Below are the code and all the weights of a small trained network. Each question names an input and a class and asks about switching units off, where a switched-off unit gives its printed mean instead of its output.

import numpy as np


def w(rows, s, z=0):
    codes = np.array(rows[::2]) - 128.0
    scale = np.full(codes.shape[1], s)
    scale[-1] = z or s
    return codes * scale


def f(y):
    return np.maximum(y, 0)


def log_softmax(a):
    a = a - a.max(-1, keepdims=True)
    return a - np.log(np.exp(a).sum(-1, keepdims=True))


def net(x, mask):
    res = np.array(x, float).reshape(1, 6) / 4 @ E
    y = f(res @ A[0][:, :-1].T + A[0][:, -1])
    res = res + np.where(mask, y, B[0][:, -1]) @ B[0][:, :-1]
    return log_softmax(res[-1] @ U[:, :-1].T + U[:, -1])


A, B = {}, {}
E = w([
[100,127,131,254,158,191,49,111,101,85],'x0',
[108,133,64,64,152,170,98,6,107,101],'x1',
[125,126,113,149,141,94,214,170,101,186],'x2',
[145,114,145,159,201,112,144,139,84,111],'x3',
[82,106,145,128,45,227,169,196,148,92],'x4',
[17,140,40,170,140,107,176,159,95,144],'x5',
],0.011)
A[0] = w([
[144,131,130,36,109,41,160,131,163,157,175],'n1',
[152,139,141,56,128,62,140,156,136,154,129],'n2',
[148,127,169,179,106,65,178,250,115,148,168],'n3',
[49,121,24,80,132,135,218,141,86,149,176],'n4',
[143,132,152,170,125,77,152,190,162,161,123],'n5',
[201,122,175,115,164,68,117,106,142,135,252],'n6',
[102,127,183,101,24,243,129,215,154,98,200],'n7',
[182,150,106,74,105,48,141,153,134,114,2],'n8',
],0.014,0.0017)
B[0] = w([
[50,116,144,70,85,85,100,139,93,101,228],'n1',
[100,102,149,90,101,111,119,164,107,115,202],'n2',
[147,141,160,197,169,72,128,198,128,212,235],'n3',
[101,151,91,109,157,108,223,38,145,139,234],'n4',
[123,91,124,186,146,99,134,188,136,131,193],'n5',
[179,127,201,98,85,121,101,151,124,106,206],'n6',
[139,122,91,119,116,254,168,182,178,73,251],'n7',
[120,117,104,92,81,94,94,164,121,152,191],'n8',
],0.017,0.022)
U = w([
[145,121,141,179,143,39,178,210,133,207,172],'0',
[134,115,80,124,85,209,159,189,200,89,210],'1',
[77,76,124,36,22,37,119,168,89,134,5],'2',
[113,161,42,154,181,125,1,40,72,109,114],'3',
[92,190,59,95,137,69,250,79,130,160,30],'4',
[228,149,157,122,119,114,37,91,90,105,155],'5',
],0.0081,0.0024)

Each question gives the input, the list of numbers given to net, and the class t.
The units are the neurons (one row each of A and B). Each row of codes is followed by its name. A weight is (code - 128) times the scale printed after its matrix; where a second scale follows, it is the last column's (A, B and U).
mask holds one flag per neuron, in row order. A switched-off neuron (its flag False) gives its mean, the last column of its row in B, instead of its output. The means were averaged over made-up inputs and are rounded, as every weight is.
A unit's drop is (log p(t) with every unit on - log p(t) with that unit switched off) / (log p(t) with every unit on - log p(t) with every unit switched off).
The circuit of an input: a set's keep is (log p(t) with only the set's units on - log p(t) with every unit switched off) / (log p(t) with every unit on - log p(t) with every unit switched off). Starting from all 8 units, units are removed one at a time, each time the one whose removal leaves the highest keep (on an exact tie, the one counted first), for as long as the keep stays at least 0.8.
circuit, biggest first: the units of the circuit, biggest drop first
top k neurons: the k neurons with the biggest drops, biggest first
drop of u: that unit's drop, to one decimal
input [-1,-2,6,-5,4,-5], class 1: circuit, biggest first	[n7]
input [3,0,3,-4,0,-1], class 1: circuit, biggest first	[n3, n1]
input [4,-4,-2,-6,-3,4], class 0: top 3 neurons	[n7, n4, n1]
input [4,4,4,0,-6,2], class 4: top 2 neurons	[n3, n7]
input [1,-7,-8,0,-8,-6], class 5: top 3 neurons	[n1, n6, n4]
input [6,5,-2,-1,-3,0], class 3: top 2 neurons	[n7, n6]
input [7,1,-1,1,-2,4], class 3: top 2 neurons	[n7, n3]
input [6,3,0,2,0,-3], class 5: circuit, biggest first	[n7, n3, n1]
input [7,6,-8,0,-7,0], class 5: top 2 neurons	[n4, n1]
input [8,1,8,7,-4,-6], class 5: top 2 neurons	[n3, n6]
input [-1,-2,6,-6,-1,3], class 0: top 2 neurons	[n3, n5]
input [4,8,-2,3,-6,5], class 4: top 2 neurons	[n4, n6]
input [-1,0,6,7,-2,-6], class 2: top 2 neurons	[n6, n2]
input [-4,2,0,-7,3,3], class 4: circuit, biggest first	[n4]
input [6,-4,-1,-7,-4,-3], class 5: top 4 neurons	[n7, n3, n1, n4]
input [5,5,-6,-2,-1,0], class 3: drop of n7	0.7
input [8,8,-4,-7,-8,0], class 3: drop of n7	0.2
input [-3,6,0,-5,7,-1], class 1: drop of n7	1.5
